Here is a tiny trained network, its code and every weight. The questions are about switching its units off for an input and a target symbol, where a switched-off unit gives its printed mean instead of its output.

import numpy as np


def w(rows, s, z=0):
    codes = np.array(rows[::2]) - 128.0
    scale = np.full(codes.shape[1], s)
    scale[-1] = z or s
    return codes * scale


def norm(h):
    return h / np.sqrt((h * h).mean(-1, keepdims=True) + 1e-5)


def f(y):
    return np.maximum(y, 0)


def softmax(a):
    e = np.exp(a - a.max(-1, keepdims=True))
    return e / e.sum(-1, keepdims=True)


def log_softmax(a):
    a = a - a.max(-1, keepdims=True)
    return a - np.log(np.exp(a).sum(-1, keepdims=True))


def net(x, mask):
    ids = ['Δβλμπτ'.index(c) for c in x.split()]
    T = len(ids)
    res = E[ids] + P[:T]
    q, k, v = (norm(res) @ M[0].T for M in (Q, K, V))
    z = softmax(np.where(np.tri(T) > 0, q @ k.T / 2**0.5, -1e9)) @ v
    res = res + np.where(mask[0], z, O[0][:, -1]) @ O[0][:, :-1]
    y = f(norm(res) @ A[0][:, :-1].T + A[0][:, -1])
    res = res + np.where(mask[1:9], y, B[0][:, -1]) @ B[0][:, :-1]
    return log_softmax(norm(res)[-1] @ U[:, :-1].T + U[:, -1])


Q, K, V, O, A, B = {}, {}, {}, {}, {}, {}
E = w([
[229,16,20,151,167],'Δ',
[113,69,171,22,127],'β',
[132,127,227,158,202],'λ',
[82,82,158,2,26],'μ',
[60,123,183,56,226],'π',
[70,142,247,65,114],'τ',
],0.0087)
P = w([
[251,216,146,82,55],'0',
[161,153,152,109,129],'1',
[244,149,199,64,66],'2',
[141,132,144,135,129],'3',
[215,129,213,57,73],'4',
[123,112,142,146,136],'5',
[180,112,209,65,86],'6',
[98,92,145,155,147],'7',
[169,111,225,72,98],'8',
[60,83,113,199,171],'9',
[106,124,198,68,125],'10',
],0.011)
Q[0] = w([
[157,49,147,125,152],'head 1',
[132,55,252,12,122],'head 1',
],0.012)
K[0] = w([
[37,85,117,121,166],'head 1',
[1,30,115,210,125],'head 1',
],0.0099)
V[0] = w([
[142,212,209,193,132],'head 1',
[12,189,144,89,55],'head 1',
],0.011)
O[0] = w([
[62,93,171,163,143,1],'head 1',
[57,146,97,142,6,187],'head 1',
],0.016,0.00087)
A[0] = w([
[56,167,199,179,228,130],'neuron 1',
[77,131,73,250,28,228],'neuron 2',
[81,32,139,242,156,22],'neuron 3',
[85,185,209,178,117,187],'neuron 4',
[65,131,217,127,35,82],'neuron 5',
[236,254,165,117,111,2],'neuron 6',
[63,141,187,145,40,29],'neuron 7',
[6,110,52,129,181,30],'neuron 8',
],0.0094,0.0051)
B[0] = w([
[114,133,157,132,2,239],'neuron 1',
[238,165,197,205,182,220],'neuron 2',
[204,163,163,67,148,175],'neuron 3',
[157,41,121,30,96,236],'neuron 4',
[77,115,69,169,179,253],'neuron 5',
[93,152,5,39,82,210],'neuron 6',
[92,188,73,205,209,206],'neuron 7',
[53,62,16,110,163,148],'neuron 8',
],0.0096,0.0053)
U = w([
[186,142,124,108,227,197],'Δ',
[165,150,37,10,74,3],'β',
[121,41,235,89,145,112],'λ',
[155,219,105,178,44,48],'μ',
[29,26,91,77,135,73],'π',
[59,145,133,202,165,243],'τ',
],0.012,0.0043)

Each question gives the input, a string of symbols that net reads in full, and the target symbol t.
The units are the heads (2 rows each of Q, K, V and O) and the neurons (one row each of A and B). Each row of codes is followed by its name. A weight is (code - 128) times the scale printed after its matrix; where a second scale follows, it is the last column's (O, A, B and U).
mask holds one flag per unit, heads first, then neurons. A switched-off unit (its flag False) gives its mean, the last column of its rows in O or B, instead of its output. The means were averaged over made-up inputs and are rounded, as every weight is.
A unit's drop is (log p(t) with every unit on - log p(t) with that unit switched off) / (log p(t) with every unit on - log p(t) with every unit switched off).
The circuit of an input: a set's keep is (log p(t) with only the set's units on - log p(t) with every unit switched off) / (log p(t) with every unit on - log p(t) with every unit switched off). Starting from all 9 units, units are removed one at a time, each time the one whose removal leaves the highest keep (on an exact tie, the one counted first), for as long as the keep stays at least 0.8.
circuit, biggest first: the units of the circuit, biggest drop first
k most important neurons: the k neurons with the biggest drops, biggest first
drop of u: that unit's drop, to one decimal
input β β Δ Δ λ π λ μ μ π β, target π: 2 most important neurons	[neuron 2; neuron 5]
input π β μ μ β β λ μ Δ, target μ: circuit, biggest first	[head 1; neuron 2]
input Δ β λ β λ τ τ Δ π Δ, target Δ: circuit, biggest first	[neuron 3]
input λ τ β λ μ β τ τ τ, target τ: 3 most important neurons	[neuron 7; neuron 2; neuron 5]
input Δ π τ, target π: circuit, biggest first	[head 1; neuron 5]
input β Δ π τ λ, target τ: circuit, biggest first	[head 1; neuron 7]
input λ λ β π, target π: 2 most important neurons	[neuron 4; neuron 8]
input τ β Δ β λ β λ π τ, target π: circuit, biggest first	[neuron 5; head 1]
input τ π λ, target π: 2 most important neurons	[neuron 5; neuron 4]
input τ Δ μ β β β β τ π τ μ, target τ: drop of neuron 2	0.2
input π τ β, target τ: drop of neuron 2	0.1
input Δ λ τ, target λ: drop of head 1	3.5
input β β β β μ μ Δ τ β β β, target β: drop of head 1	2.9
input Δ π β β Δ τ, target τ: most important neuron	[neuron 2]
input π τ β λ β π β π Δ τ π, target τ: 2 most important neurons	[neuron 7; neuron 2]
input β λ β β λ π β, target π: 2 most important neurons	[neuron 5; neuron 2]
